Below is a small trained network, with its code and all its weights. Each question gives an input and a class and asks what happens when units are switched off, that is, made to give their printed mean instead of their output.

import numpy as np


def w(rows, s, z=0):
    codes = np.array(rows[::2]) - 128.0
    scale = np.full(codes.shape[1], s)
    scale[-1] = z or s
    return codes * scale


def f(y):
    return np.maximum(y, 0)


def log_softmax(a):
    a = a - a.max(-1, keepdims=True)
    return a - np.log(np.exp(a).sum(-1, keepdims=True))


def net(x, mask):
    res = np.array(x, float).reshape(1, 8) / 4 @ E
    y = f(res @ A[0][:, :-1].T + A[0][:, -1])
    res = res + np.where(mask, y, B[0][:, -1]) @ B[0][:, :-1]
    return log_softmax(res[-1] @ U[:, :-1].T + U[:, -1])


A, B = {}, {}
E = w([
[130,128,128,130,129,122,125,134,125,132,125],'x0',
[121,112,108,144,148,156,132,89,139,254,192],'x1',
[129,132,134,134,120,127,128,128,129,129,129],'x2',
[127,132,130,128,124,133,136,125,130,130,122],'x3',
[126,129,132,129,127,126,129,128,129,131,124],'x4',
[129,133,128,125,122,132,132,120,127,127,127],'x5',
[124,129,128,129,129,125,127,128,132,127,128],'x6',
[200,200,144,77,171,74,162,108,202,129,150],'x7',
],0.012)
A[0] = w([
[234,194,150,81,186,77,148,107,192,131,149,135],'neuron 0',
[42,78,112,172,89,175,107,141,77,124,108,253],'neuron 1',
[123,120,114,142,149,162,127,103,138,255,198,135],'neuron 2',
[143,136,142,119,115,110,126,153,121,18,64,247],'neuron 3',
[124,118,118,137,140,147,126,106,137,218,172,132],'neuron 4',
[172,166,134,99,146,107,135,119,174,128,140,137],'neuron 5',
],0.0094,0.0052)
B[0] = w([
[168,143,37,132,138,64,144,109,184,138,201,254],'neuron 0',
[69,120,247,110,121,171,96,139,58,125,49,232],'neuron 1',
[120,70,129,172,158,141,154,62,119,228,131,226],'neuron 2',
[139,206,130,63,90,110,87,204,130,23,121,238],'neuron 3',
[119,75,124,181,172,144,148,54,119,228,124,196],'neuron 4',
[158,145,110,134,139,98,132,130,179,120,158,193],'neuron 5',
],0.013,0.014)
U = w([
[50,185,215,45,59,165,54,213,42,32,43,240],'0',
[30,4,195,194,167,230,134,71,42,203,78,107],'1',
[240,242,55,59,103,37,110,179,221,28,198,157],'2',
[192,74,22,218,199,75,209,48,196,199,242,7],'3',
],0.0044,0.0017)

Each question gives the input, the list of numbers given to net, and the class t.
The units are the neurons (one row each of A and B). Each row of codes is followed by its name. A weight is (code - 128) times the scale printed after its matrix; where a second scale follows, it is the last column's (A, B and U).
mask holds one flag per neuron, in row order. A switched-off neuron (its flag False) gives its mean, the last column of its row in B, instead of its output. The means were averaged over made-up inputs and are rounded, as every weight is.
A unit's drop is (log p(t) with every unit on - log p(t) with that unit switched off) / (log p(t) with every unit on - log p(t) with every unit switched off).
most important unit: the unit with the biggest drop
top k neurons: the k neurons with the biggest drops, biggest first
drop when u is switched off: that unit's drop, to one decimal
input [5,4,-3,8,-5,3,1,0], class 1: most important unit : neuron 0
input [2,0,7,6,4,1,6,0], class 0: top 4 neurons : neuron 0; neuron 2; neuron 4; neuron 5
input [-1,-5,3,6,-7,-6,4,0], class 0: top 2 neurons : neuron 0; neuron 5
input [-8,2,8,-4,-2,6,-5,-1], class 1: top 2 neurons : neuron 0; neuron 3
input [0,-4,2,-5,-5,-6,3,0], class 0: top 2 neurons : neuron 0; neuron 5
input [-3,1,-1,-2,-4,-2,3,0], class 1: top 3 neurons : neuron 0; neuron 3; neuron 5
input [-8,-5,4,-4,6,1,4,0], class 0: top 2 neurons : neuron 0; neuron 5
input [5,5,-5,8,-1,0,-2,-1], class 1: drop when neuron 0 is switched off : 0.4
input [5,4,-2,6,6,-5,6,-1], class 1: drop when neuron 0 is switched off : 0.4
input [-4,-4,6,-7,-6,-8,-5,0], class 0: drop when neuron 0 is switched off : 1.9
